Below is a small trained network, with its code and all its weights. Each question gives an input and a class and asks what happens when units are switched off, that is, made to give their printed mean instead of their output.

import numpy as np


def w(rows, s, z=0):
    codes = np.array(rows[::2]) - 128.0
    scale = np.full(codes.shape[1], s)
    scale[-1] = z or s
    return codes * scale


def f(y):
    return np.maximum(y, 0)


def log_softmax(a):
    a = a - a.max(-1, keepdims=True)
    return a - np.log(np.exp(a).sum(-1, keepdims=True))


def net(x, mask):
    res = np.array(x, float).reshape(1, 8) / 4 @ E
    y = f(res @ A[0][:, :-1].T + A[0][:, -1])
    res = res + np.where(mask, y, B[0][:, -1]) @ B[0][:, :-1]
    return log_softmax(res[-1] @ U[:, :-1].T + U[:, -1])


A, B = {}, {}
E = w([
[115,128,132,128,133,129,122,130,136,118,114],'x0',
[213,35,103,227,94,187,168,120,247,167,54],'x1',
[120,132,110,131,106,131,137,122,115,130,129],'x2',
[120,120,106,119,134,119,122,115,133,142,124],'x3',
[158,201,226,154,76,226,18,23,91,254,120],'x4',
[129,127,125,125,130,122,121,129,128,136,124],'x5',
[199,29,190,62,8,43,64,47,88,37,64],'x6',
[150,213,155,207,218,32,212,29,71,111,19],'x7',
],0.0079)
A[0] = w([
[241,9,50,237,106,155,185,162,253,160,46,98],'N1',
[59,194,74,35,159,46,98,187,27,90,192,67],'N2',
[93,79,31,50,170,25,240,248,138,2,111,3],'N3',
[12,247,75,187,221,200,203,190,179,220,180,76],'N4',
[144,54,185,52,22,31,79,41,108,38,67,59],'N5',
[63,52,107,19,45,213,40,245,176,107,238,156],'N6',
[87,200,161,125,82,175,23,38,74,219,135,26],'N7',
[133,219,128,164,193,25,205,58,68,88,36,112],'N8',
[87,220,154,36,141,70,62,141,88,81,189,25],'N9',
],0.0067,0.0029)
B[0] = w([
[63,165,171,128,71,158,110,73,203,49,175,231],'N1',
[49,118,139,117,50,181,117,75,200,83,197,208],'N2',
[183,219,189,48,116,175,84,172,119,254,33,220],'N3',
[189,85,40,68,153,86,101,205,80,54,153,252],'N4',
[204,63,31,115,145,103,73,175,88,83,181,240],'N5',
[103,40,158,214,191,74,235,87,53,185,74,232],'N6',
[174,177,176,88,115,181,108,126,119,150,47,215],'N7',
[77,44,149,219,164,101,189,87,71,172,118,222],'N8',
[77,166,149,146,92,165,127,83,212,75,212,192],'N9',
],0.0091,0.016)
U = w([
[59,41,168,216,208,44,233,70,30,190,71,59],'0',
[241,53,11,37,138,81,48,204,59,40,187,49],'1',
[214,227,221,38,99,219,59,133,100,254,16,237],'2',
[22,150,159,114,46,177,124,50,229,34,199,3],'3',
],0.0086,0.004)

Each question gives the input, the list of numbers given to net, and the class t.
The units are the neurons (one row each of A and B). Each row of codes is followed by its name. A weight is (code - 128) times the scale printed after its matrix; where a second scale follows, it is the last column's (A, B and U).
mask holds one flag per neuron, in row order. A switched-off neuron (its flag False) gives its mean, the last column of its row in B, instead of its output. The means were averaged over made-up inputs and are rounded, as every weight is.
A unit's drop is (log p(t) with every unit on - log p(t) with that unit switched off) / (log p(t) with every unit on - log p(t) with every unit switched off).
The circuit of an input: a set's keep is (log p(t) with only the set's units on - log p(t) with every unit switched off) / (log p(t) with every unit on - log p(t) with every unit switched off). Starting from all 9 units, units are removed one at a time, each time the one whose removal leaves the highest keep (on an exact tie, the one counted first), for as long as the keep stays at least 0.8.
units of the circuit, in order: the units of the circuit, biggest drop first
unit that matters most: the unit with the biggest drop
k most important neurons: the k neurons with the biggest drops, biggest first
drop when u is switched off: that unit's drop, to one decimal
input [-1,3,-4,6,7,-8,8,4], class 1: unit that matters most -> N5
input [-3,8,2,2,-4,7,6,-6], class 3: 3 most important neurons -> N1; N4; N8
input [7,5,-4,-7,-5,8,-8,6], class 1: 2 most important neurons -> N4; N6
input [3,-3,4,-4,2,-1,0,-3], class 0: 2 most important neurons -> N6; N1
input [-1,-8,3,4,-7,-4,-8,5], class 1: 4 most important neurons -> N4; N1; N3; N7
input [-3,2,0,0,-6,-4,5,-6], class 0: 3 most important neurons -> N6; N4; N7
input [-7,7,2,-3,-8,0,3,-6], class 2: 2 most important neurons -> N3; N8
input [-8,7,-6,-1,4,3,-5,5], class 3: 4 most important neurons -> N1; N6; N5; N3
input [-4,-6,5,-4,6,4,-6,-4], class 1: 4 most important neurons -> N4; N3; N1; N8
input [0,2,8,4,-8,4,6,5], class 2: 3 most important neurons -> N3; N4; N6
input [3,6,-1,1,4,-1,1,-4], class 3: 2 most important neurons -> N1; N3
input [1,-6,8,-3,3,-6,-3,-1], class 3: 2 most important neurons -> N3; N5
input [1,4,-1,4,0,-4,-4,0], class 1: 4 most important neurons -> N4; N2; N9; N8
input [2,-6,-5,-4,5,2,2,5], class 3: units of the circuit, in order -> N9
input [1,6,4,-2,5,-2,-6,3], class 1: 3 most important neurons -> N4; N3; N2
input [4,-6,7,6,2,4,3,-5], class 3: 3 most important neurons -> N9; N2; N8
input [-7,7,-7,1,-1,-1,-1,-8], class 0: 2 most important neurons -> N6; N2
input [-8,-2,4,-6,-6,7,-2,1], class 2: drop when N3 is switched off -> 0.8
input [-6,-5,5,1,-3,-3,-6,-6], class 0: drop when N4 is switched off -> 0.0
input [-7,4,-4,2,-3,-5,-1,-6], class 0: drop when N6 is switched off -> 1.3
input [6,3,-8,8,3,0,-3,-6], class 0: drop when N6 is switched off -> 0.8
input [0,7,7,0,-5,-7,-1,6], class 3: unit that matters most -> N1
